The symbols move the states like this.
ka: jh->bp, sn->cc, cc->hn, tr->dq, jq->tg, zz->qq, nr->hp, gh->qg, zf->fj, ns->zg, gr->nl, mz->hg, hr->lm, md->qc, hf->zf, sg->fc, rt->qm, qc->nz, jd->lt, ll->zt, pb->lj, td->zp, tm->pb, rd->tr, rg->rn, zc->nc, bq->ft, qg->tm, hp->jm, sz->cr, mc->bd, jb->mr, sb->hc, bb->pp, lg->sg, pz->jc, lm->jb, pr->sb, bp->ll, rp->lp, cj->bz, gd->fl, jr->cn, lb->fm, hm->hz, zp->ds, qr->sj, fz->dr, jc->ng, jf->bh, qq->rt, dr->gn, mt->dh, fl->hm, qj->hl, cg->rh, gs->rg, pf->hr, nb->gh, qb->dl, lc->gr, dl->gs, bh->pc, dq->td, sj->zr, gl->rj, sf->mz, hz->ld, bd->zl, dg->sf, rc->cj, ft->lq, lp->qr, ld->jr, sc->dg, qh->mc, pp->bq, mb->zc, mr->lg, fc->tc, tg->lc, cr->sl, fr->ns, pc->pz, fm->dj, ds->nr, zg->gd, fp->qh, ls->jt, ng->bb, zn->qj, tc->gb, nz->jq, hn->cz, hl->mb, lq->rd, cz->fr, hc->qb, nl->mn, qm->dt, mn->jd, gn->pf, bz->zz, cn->lb, nm->sn, rn->hf, dd->jj, dt->cg, fg->fp, zt->zn, bn->sz, jj->nb, dh->fg, dj->jf, fj->rc, nc->sc, cd->jh, zq->nm, lt->fz, rh->cd, zr->zq, jt->dd, sl->pr, rj->rp, zl->ls, gb->bn, jm->md, hg->mt, lj->gl
ke: jh->mb, sn->gd, cc->fl, tr->jm, jq->lt, zz->cd, nr->tg, gh->rp, zf->rt, ns->jr, gr->gn, mz->mc, hr->tc, md->nl, hf->qq, sg->sl, rt->bp, qc->mn, jd->lm, ll->nc, pb->sj, td->qc, tm->qr, rd->hp, rg->bz, zc->mt, bq->zp, qg->lp, hp->lc, sz->dl, mc->nb, jb->bn, sb->hf, bb->dq, lg->cr, pz->lq, lm->gb, pr->rn, bp->zc, rp->sn, cj->cg, gd->lb, jr->pc, lb->jc, hm->dj, zp->nz, qr->hn, fz->mr, jc->rd, jf->pp, qq->jh, dr->lg, mt->zl, fl->fm, qj->sf, cg->zn, gs->cj, pf->fc, nb->rj, qb->fj, lc->dr, dl->rc, bh->bq, dq->md, sj->cz, gl->zq, sf->qh, hz->jf, bd->gh, dg->fp, rc->dt, ft->ds, lp->cc, ld->bh, sc->fg, qh->jj, pp->td, mb->hg, mr->sz, fc->pr, tg->fz, cr->gs, fr->ld, pc->ft, fm->ng, ds->jq, zg->cn, fp->dd, ls->tm, ng->tr, zn->dg, tc->sb, nz->jd, hn->hm, hl->mz, lq->nr, cz->hz, hc->zf, nl->pf, qm->ll, mn->hr, gn->sg, bz->rh, cn->pz, nm->zg, rn->zz, dd->lj, dt->zt, fg->jt, zt->sc, bn->qb, jj->gl, dh->ls, dj->bb, fj->qm, nc->dh, cd->hl, zq->ns, lt->jb, rh->qj, zr->fr, jt->pb, sl->rg, rj->nm, zl->qg, gb->hc, jm->gr, hg->bd, lj->zr
vu: jh->zn, sn->fr, cc->ns, tr->ds, jq->nl, zz->dt, nr->qc, gh->lj, zf->bz, ns->hm, gr->lt, mz->fg, hr->lg, md->tg, hf->cj, sg->bn, rt->rh, qc->lc, jd->gn, ll->hl, pb->rp, td->hp, tm->rj, rd->zp, rg->fj, zc->sf, bq->tr, qg->gl, hp->nz, sz->sb, mc->jt, jb->fc, sb->gs, bb->lq, lg->gb, pz->pp, lm->sg, pr->dl, bp->qj, rp->zr, cj->rt, gd->ld, jr->dj, lb->bh, hm->cn, zp->jm, qr->nm, fz->hr, jc->bq, jf->jc, qq->cg, dr->lm, mt->qh, fl->jr, qj->nc, cg->bp, gs->zf, pf->mr, nb->pb, qb->rn, lc->jd, dl->hf, bh->ng, dq->nr, sj->sn, gl->qr, sf->dh, hz->lb, bd->dd, dg->mt, rc->qq, ft->dq, lp->zq, ld->fm, sc->hg, qh->ls, pp->rd, mb->dg, mr->tc, fc->sz, tg->mn, cr->hc, fr->fl, pc->bb, fm->pc, ds->md, zg->hz, fp->zl, ls->nb, ng->ft, zn->zc, tc->cr, nz->gr, hn->zg, hl->sc, lq->td, cz->gd, hc->rg, nl->fz, qm->cd, mn->dr, gn->jb, bz->qm, cn->jf, nm->cz, rn->rc, dd->qg, dt->jh, fg->bd, zt->mb, bn->pr, jj->tm, dh->mc, dj->pz, fj->zz, nc->mz, cd->zt, zq->hn, lt->pf, rh->ll, zr->cc, jt->gh, sl->qb, rj->sj, zl->jj, gb->sl, jm->jq, hg->fp, lj->lp
bu: jh->zz, sn->rj, cc->rp, tr->jc, jq->zp, zz->rg, nr->ft, gh->mc, zf->sb, ns->zr, gr->hp, mz->qj, hr->nl, md->tr, hf->pr, sg->dr, rt->hf, qc->dq, jd->qc, ll->rt, pb->ls, td->bb, tm->zl, rd->pz, rg->cr, zc->jh, bq->jf, qg->bd, hp->lq, sz->jb, mc->sf, jb->jd, sb->fc, bb->fm, lg->fz, pz->jr, lm->mn, pr->sg, bp->qq, rp->nb, cj->dl, gd->nm, jr->fr, lb->zg, hm->cc, zp->pp, qr->qg, fz->jq, jc->cn, jf->hm, qq->rn, dr->tg, mt->mb, fl->sn, qj->cg, cg->rc, gs->sz, pf->gr, nb->qh, qb->gb, lc->nr, dl->bn, bh->hz, dq->ng, sj->tm, gl->dd, sf->zn, hz->hn, bd->mz, dg->zt, rc->qb, ft->bh, lp->gh, ld->cz, sc->ll, qh->dg, pp->dj, mb->cd, mr->lt, fc->gn, tg->ds, cr->mr, fr->sj, pc->ld, fm->gd, ds->bq, zg->zq, fp->sc, ls->mt, ng->lb, zn->dt, tc->pf, nz->td, hn->lp, hl->rh, lq->pc, cz->qr, hc->tc, nl->jm, qm->zf, mn->md, gn->lc, bz->gs, cn->ns, nm->gl, rn->sl, dd->fg, dt->fj, fg->nc, zt->qm, bn->lm, jj->fp, dh->zc, dj->fl, fj->hc, nc->bp, cd->bz, zq->lj, lt->nz, rh->cj, zr->pb, jt->dh, sl->lg, rj->jj, zl->hg, gb->hr, jm->rd, hg->hl, lj->jt
di: jh->zc, sn->fl, cc->hm, tr->md, jq->fz, zz->jh, nr->lc, gh->lp, zf->qm, ns->cn, gr->pf, mz->bd, hr->gb, md->mn, hf->rt, sg->pr, rt->ll, qc->jd, jd->jb, ll->sc, pb->zr, td->nz, tm->sj, rd->jm, rg->zz, zc->dh, bq->ds, qg->qr, hp->gr, sz->gs, mc->gh, jb->sz, sb->zf, bb->td, lg->sl, pz->rd, lm->bn, pr->hf, bp->nc, rp->cc, cj->rh, gd->fm, jr->pz, lb->ng, hm->jf, zp->jq, qr->cz, fz->lg, jc->tr, jf->bq, qq->bp, dr->sg, mt->ls, fl->dj, qj->mz, cg->qj, gs->bz, pf->tc, nb->rp, qb->rc, lc->gn, dl->cj, bh->ft, dq->qc, sj->fr, gl->nm, sf->mc, hz->bh, bd->qg, dg->qh, rc->cg, ft->nr, lp->hn, ld->pc, sc->fp, qh->nb, pp->zp, mb->mt, mr->cr, fc->sb, tg->dr, cr->rg, fr->jr, pc->lq, fm->bb, ds->tg, zg->lb, fp->jj, ls->pb, ng->dq, zn->sf, tc->hc, nz->lt, hn->hz, hl->hg, lq->hp, cz->ld, hc->fj, nl->hr, qm->zt, mn->lm, gn->fc, bz->cd, cn->jc, nm->gd, rn->qq, dd->gl, dt->zn, fg->dd, zt->dg, bn->dl, jj->rj, dh->jt, dj->pp, fj->dt, nc->fg, cd->mb, zq->zg, lt->mr, rh->hl, zr->ns, jt->lj, sl->rn, rj->sn, zl->tm, gb->qb, jm->nl, hg->zl, lj->zq
ve: jh->hl, sn->zg, cc->gd, tr->hp, jq->jd, zz->rh, nr->jq, gh->rj, zf->qq, ns->ld, gr->dr, mz->qh, hr->fc, md->gr, hf->zz, sg->cr, rt->jh, qc->nl, jd->hr, ll->zc, pb->qr, td->md, tm->lp, rd->nr, rg->cj, zc->hg, bq->td, qg->rp, hp->tg, sz->qb, mc->jj, jb->gb, sb->rn, bb->tr, lg->sz, pz->ft, lm->tc, pr->rg, bp->mb, rp->nm, cj->dt, gd->cn, jr->bh, lb->pz, hm->fm, zp->qc, qr->cc, fz->jb, jc->lq, jf->bb, qq->cd, dr->mr, mt->bd, fl->lb, qj->dg, cg->zt, gs->rc, pf->sg, nb->gl, qb->zf, lc->fz, dl->fj, bh->pp, dq->jm, sj->hn, gl->zr, sf->fp, hz->dj, bd->nb, dg->fg, rc->qm, ft->zp, lp->sn, ld->jf, sc->dh, qh->dd, pp->dq, mb->mz, mr->bn, fc->sl, tg->lt, cr->dl, fr->hz, pc->bq, fm->jc, ds->nz, zg->jr, fp->jt, ls->qg, ng->rd, zn->sc, tc->pr, nz->mn, hn->fl, hl->sf, lq->ds, cz->hm, hc->hf, nl->gn, qm->bp, mn->pf, gn->lg, bz->cg, cn->pc, nm->ns, rn->bz, dd->pb, dt->ll, fg->ls, zt->nc, bn->hc, jj->lj, dh->zl, dj->ng, fj->rt, nc->mt, cd->qj, zq->fr, lt->lm, rh->zn, zr->cz, jt->tm, sl->gs, rj->zq, zl->gh, gb->sb, jm->lc, hg->mc, lj->sj

The rows follow the links: the fewer symbols apart two states are, the more alike their rows tend to be.

Each row is also shifted at random along 8 hidden directions that mean nothing.

Some states, each with a row of numbers:
pb
[-142  -85  343  182  257 -100 -404  279 -432  135   56  105  483  316  141   99  206  -30  -22  358 -179  273  208 -416    6 -145 -236]
fm
[ 128  136  -49  152  145  167  232  -17   17  274  -38  111  118 -273  143  177 -222 -214   93  486 -451  228  -87  -75   70  173  -63]
tr
[-225  133 -448  155 -282  165   54    9 -140  529 -154 -130  -88   88 -128   -4 -372 -260 -181   40 -149  123  291 -380  -62  -38  148]
ds
[-185  -62  220  102  260  406  -93  227 -321  232 -125  165  158 -160  -65  -56 -247  225  267  424 -236  350   51  -43 -289  187    7]
ns
[ 545  -60    9  270   -7    6 -243  -78   29   15  -80  232  102  -28   57  195  -95   31  -93 -321  -81  159  206  179 -103 -109 -297]
nr
[ 276  125  -77   82  -29 -316  385  130   89  162  216  188   94 -220 -213  -21 -243  102   86  305 -202  -13 -110  -50   54  279  172]
sj
[ -63 -390  526  299  210  478   16 -105  111  228 -398  406  165  261  -66   53  315  397 -175  108 -190  -78  358 -151  -23  -10  -25]
qg
[ -78   53  220   38  301 -110  -82   70   22   -8   52   53  143   83  251  131  293  -67    0  400 -449   88   21 -368   16  -80 -202]
dt
[-284  -69  425 -177   59 -274  263 -363  259  238  145  -68 -313   -1 -161 -303  355  -13 -104  -45 -562 -371 -176  513  288  431 -111]
nc
[ -88 -253  626  -54  462  213 -310  -35  -23 -248 -113   90 -199   71   51 -189  399  348  -13 -171 -269 -115  145  385 -266   61 -375]
sf
[ 112  -67  137  -87  196  -62 -131 -200  374 -328  -83  -44 -508   52   96  -89  367  140 -215 -464 -271 -317  192  157 -231 -100 -325]
bn
[ 592  -53 -226  -90 -627 -185   21 -328  244  441  -31  -97 -338   94 -500 -326 -179 -152 -196 -440 -101 -264  -83  165  287  177  159]
mc
[-216 -194  264   74  241  382 -395  145 -277 -173 -206   -5  104  364   95    5  297  174 -138  -38  196   33  332 -145 -208 -323 -125]
hc
[ 139 -104  199 -120 -148 -138 -528  139 -541  135  158 -113  246   71 -185 -253 -161 -107  209 -108  173  261 -190  305  114  142 -126]
cn
[  98  276 -290  152 -206  -78   78 -298    4  581  106  -99  -41 -123   50  148 -242 -496 -103   91 -634  249  -18  235  148   70 -190]
jd
[ 268  163 -392  -70 -426 -146 -162 -113   28  354   55 -185 -279  -23 -259 -156 -342 -179   -1 -252 -211  114  -10   -4  -95   15   58]
hz
[ 121   66 -152  326 -382  -79  331 -163 -221  493  216  140  504  205 -249  196 -136 -161 -234   60  250   46   33  517  453  -23  250]
ls
[-247  197 -179 -191  233  138   50 -243  491 -484  -69 -210 -452 -106  476  234  350  -53  -18 -129 -200  -91  -31  -31 -277 -361 -163]
hl
[ 231 -113  254  -62   44  -87  362 -254  363 -254   92   85 -255   54 -188 -140  379  247 -237 -267   83 -546  -78  654  186  105   60]
rg
[ -54 -432  309  -74  111  683   30  276 -159  -69 -519   98  110   94 -152 -263  -29  184   64  351  512 -178   -4 -577  156  155  343]
fr
[-271  247 -149   95  143 -276  265  180 -145 -163  306   43  573 -123  383  443   -4 -224  170  516  205  261 -216 -173  214 -133   69]
bq
[-368  243 -375  101 -255  -32  239 -166  -97  102  244  -60  111  -72  -28  223 -221  -23   17 -239  304  158  -10  672  -70 -127  172]
sc
[ 221 -224  260   78  133 -163  400  274   42 -367   49  222  251  283 -194  -74  339  305 -296  172  575 -553   86 -197  329   -4  301]
mz
[-187  -51  166   21  125 -481   45  102   86  -47   92  -26  -56  326  -14 -110  386   -6 -335   -7 -179 -364  263 -466  134  -10 -101]
dq
[  15  152 -267   36  103  370   83  170  -80  -26 -118   -1  -27 -302  109  113 -377  -26  205  289   -7  267  -43 -143 -260  -12   98]
qj
[-876   27  183 -220  145  305    9 -283  -86  -39   27 -309 -217  137  145  -88  365  -57  -31  -72  -39  -86  -69  613  -39  -91  -38]
hm
[ 102  -50 -178  235  -49  419 -148  -73  -40  -20 -261  107   79   -4  134  259 -164   13  -75 -284  237  189  258  113 -187 -252  -85]
lj
[ 209 -155  204  136  149  141   27  -75  215 -418  -58  274  137   99   95  236  327  406  -66 -235  346 -118  112  274 -113 -278  -16]
zf
[ 874   47  -94 -107 -398 -581 -315 -132  -66  298  227 -181 -206   12 -332 -349 -195 -446 -165 -388 -313 -127 -161  255  365  268 -274]
gd
[-182    4  111  151   62  653  -93 -388  -25  424 -224   41  -41  -98  139  160  -39 -102   50   73 -490  339   35  541 -117  -26 -196]
pf
[ 222  201 -160 -165 -224 -327   67   97 -150   67  376  -89  181 -181 -171  -67 -246  -72  304  224   99  183 -447  198  136  135  219]
lc
[-201 -204  478   77    8 -181  -65 -178  107  555    5  268 -181   32 -416 -324   47  470   58 -172 -727   -1  187  266 -237  436 -123]
cj
[-525  -56   46 -179 -157   50   49  -58 -226  -11   72 -244   77  156  -60 -138   99 -127    0  -75  467 -121 -158  298  260   26  200]
sl
[ 542   56  -39 -185 -143 -418  111  179  -18  -60  235  -33  138 -197 -151 -158 -187 -171  212  295  103  -51 -466 -174  373  280  161]
zg
[ 324   32  102  238  221 -311  145  251  -41  -75  134  321  477 -133  172  272  -47  -20   73  407  -68  132  -33 -324  163   83  -96]
dr
[-164  -90  -60  -97  -76 -131 -322  101   24 -344   -3   38 -110  -56  -50  -34 -103  426  232 -586  416  104   99   39 -474 -105  -11]

The symbols that take the first to the second take the third to the fourth, perhaps in another order. What is the fourth?
Answer with the state's name.
A [  93   -6  408  -67  343  382 -143  285 -636  250   48 -147  311   88  -10 -220   49 -341   77  954 -316  178 -261  -12  323  153  -35]
B [-184   50   32  -61 -133    0  106  -76 -251  465   77 -294  -21  334 -181 -249  143 -440 -329  319 -251 -215   -6  -15  450   81   99]
C [ 481   12 -449  185  -79  527   10  183   20   92 -436   48 -183 -152  -39   51 -507 -107  -96   72   60   89  276 -589 -217  -81  118]
D bq

A [-316   11  -35  -83  147  -13  469   13  349 -258  -87  -75 -159  178  123   26  397   11 -281  233   99 -480   84 -501  168 -124  243]
B [ 258  -41  -50  -12  159  417  -74 -184  416 -417 -289   14 -350    7  244  167  261  136 -125 -247    1 -139  131  -11 -274 -370 -120]
C [  23 -260  297  -12 -161  105 -278   30 -213  249  -71  126   85  112 -369 -282  -90  345  152 -171   94   91   17  183 -101  174   92]
D sb

A [  64  168  -75 -263  -89 -181  298 -226  154  -17  216 -272 -229 -133  -13 -142   80 -360  -37   91 -123 -249 -406  411  378  190   55]
B [ 958 -225  147  -95  109 -667 -153  329  441 -470  -91  285 -229 -270 -104 -227  -86  268  116 -262  -61 -306  -30 -837  -61  337 -210]
C [ 726    1  216  -90  423  228  267   21  410 -277 -131  103 -286 -220  120  -55  231   -1  -49  530 -502 -280 -212 -220   89   98  -72]
D cg

A [-610   85  111 -293  126 -666 -446  145  -74   30  182 -222 -132 -128  243 -165   17 -163  342  -31 -499  248 -102 -582 -179  234 -378]
B [-297  374 -219 -133 -120 -919    0   71 -263  -93  678 -369  191  248  111   53  234 -453 -179  -20   62  -75 -133  169  330 -158 -103]
C [-257  -93  303   62  392  215  183  120  118  -89 -108  313  -18 -310   28    9  -62  506  297  229 -222  114   30   46 -389  252    6]
D qb

A [-233  130 -113 -258   -3  121  -70 -133  209  -24  -25 -146 -354 -299   81  -65 -136   81  359  -52 -281  200 -232   85 -342   73  -10]
B [ -83  -75 -199 -181 -326  276 -244  -46 -164  190 -214 -270 -140   92 -132 -209 -193 -241   30 -130  227   38  -65 -200   90  -21  151]
C [-370   56 -191  -70   90  468 -215   83  -60  -65 -238  -95 -245 -202  128   21 -270  151  261  -59  -13  317  108 -136 -556 -112    2]
D jb

A [ 838   86 -274  -93 -160  390 -216  -86  146   32 -170  -38 -429 -354 -163 -125 -443   24  199 -154 -233  195 -174  229 -326   30  -32]
B [-489  -15  244 -251  -82  -24 -203 -202 -143  341  113 -182  -71  -55  -83 -243   18  -53  290   35 -334  208 -291  380   24  259  -56]
C [ 736 -125  217  -73 -103 -544 -516  155 -117  137  135   89  -29  -90 -273 -323 -199   18  159 -219 -340  109  -97 -123   -2  322 -314]
D bz

A [ 563   -5 -312 -132 -301  185   48  -45  268   87 -217  -73 -348 -154 -226 -175 -305  -43   55  -51   -7  -86 -141 -321  -13   69  235]
B [ 416 -186  134 -137 -181  216  258 -310  302   80 -163   -8 -350  -36 -302 -301   72    7 -153 -184    1 -434 -189  427  311  266  145]
C [  45   -2   69  133   97 -504  315 -127  530 -196   99  268   32   29  167  258  355  176 -166 -109 -155 -261  121 -262   76  -57  -84]
D pc

A [ -31  295 -450 -394 -124  395 -143  -34 -248 -172    8 -582 -170 -257  276  -18 -274 -672  257  235  242  238 -534  151  157 -128   72]
B [-461  126 -116 -141  110  259  115  -86   69   -3 -102 -312 -228  182  222   14  272 -287 -198  273 -182 -138   40 -305   53 -222   60]
C [-177   17  111  -77   28  360  -47  -59  -79  507 -130  -40 -171 -152 -158 -204 -212   36  238  379 -610  264 -100  -28 -189  254   53]
D gs

A [ -60   82 -158 -256 -158 -189 -536  -28 -128  200  -34 -352 -293  -70   67 -228 -201 -416  154 -180 -370  222 -100 -337  -70   88 -285]
B [ -30  134 -242 -254  -80  -21 -142 -224  133 -187   -8 -396 -508  -39  138 -119   63 -360 -135 -391  -79 -170  -64  223   -8  -91 -207]
C [ 894 -127   13 -199   79  248 -279  -35  178 -524 -201  -50 -424 -309   17 -169 -126    1   88 -418  181 -142 -203  311 -112   56 -235]
D sf

A [-284   51 -113   18  307 -148  243  213  323 -557  -17  215 -103 -365  251  221  -97  436  237 -121  201    0   95 -257 -480   13    4]
B [-461   15  204 -249    2 -272 -109  -32  -52   65  191 -104    5 -120    9 -157   40   35  340   58 -146  136 -301  100   -3  239  -25]
C [ 236 -176  294 -119  176 -252  -37   45  195  -84 -110   23 -290  -54  -58 -301  134  -29  -94  -55 -332 -339   10 -314  126  327 -222]
D dd

A [ 126  128 -451   91   33  467   94   44  187 -116 -372  -69  -22  -92  403  356 -139 -353  -72  315   57  120   88 -791   -9 -329   74]
B [-312   87 -100 -149 -263  348 -287   15 -556   94  198 -204  283    5 -152  -30 -262   68  387  -26  543  464 -307  757 -131 -144  260]
C [-275  191 -278   45  118  215  223  -37  117 -134  -33    4  -62 -331  264  268 -219   -7  169   58    8  194  -28  120 -253  -46   12]
D rg

A [ 700 -105  181  357   32 -457  641  229  155  106  194  580  403 -134 -373   28 -149  349 -104  305   33 -270   21  -33  306  418  225]
B [ 183  -35  -78  180  251  438 -235  251 -182 -188 -262  160   56 -271  187  171 -355  130  182    1  110  342  187 -124 -427  -73 -169]
C [-260    3 -265   27 -420  406  747 -156  148  347  -76   43   45   85 -425  -46 -151  203  -73  258  437 -238 -110  172  228   50  819]
D jq

A [-448 -157  -38  -19 -575   49 -432 -146 -444  604  -23 -197   74  446 -445 -293 -127  -17  -84 -469  267  136  189  232   40  -43  170]
B [-241   63   24 -126  223 -209   92 -147  423 -427   44  -96 -363   51  257   63  443   95 -159 -247 -149 -309  102  -38 -160 -188 -168]
C [-348   78 -254  124  -87  305  492 -236  240 -102  -45  107  -27 -172   51  273 -100  209    4 -197  365  -40   31  522 -125  -89  264]
D hc

A [ 321   75   51  179  228    9  410  171   30 -137  103  300  470 -266  186  326  -91    3  158  598   95  123 -235  -57  230   81  114]
B [ 324 -175    0  -23 -255 -170  -32  123   70  125  -96  110  -27   68 -350 -243 -148  182    8 -105  140 -146   28 -404   67  171  205]
C [ 298  -54  -45 -110 -282 -322 -386   34 -115  142   73  -75  -68   26 -235 -239 -190  -40   93 -329   -2   85  -54  -46   -9  116  -84]
D qh

A [ 112 -157  -34  -69 -284 -222   89  106   58  402 -169  -42  -56  171 -309 -329 -101 -199 -144  202 -115 -258   32 -884  374  293  235]
B [-261  282 -150 -367  106 -344 -129  -38   -1 -102  207 -461 -298 -237  320 -101    0 -575  152  134 -415   61 -345 -112  114  138 -282]
C [-657 -224  113 -201    4  225  226 -144  474 -115 -338   59 -368  -57  -34 -136  153  446  157 -176   98 -236   31 -343 -231  123  274]
D rn

A [ -88 -142   55 -151 -256 -110  302  -24   72 -142   94   32  137   37 -240 -127   49  179   74  -84  637 -270 -274  206  311  133  406]
B [ 131  168   55 -281  232  157  151 -116   93 -119   64 -267 -304 -265  170 -132   86 -350   84  391 -391  -99 -417  253  174  166 -102]
C [ 353  231 -112  -51  107 -501  144  160  157 -192  338  120  -36 -435   17   48 -245  136  309  111 -255  134 -252   73 -197  223  -77]
D tc

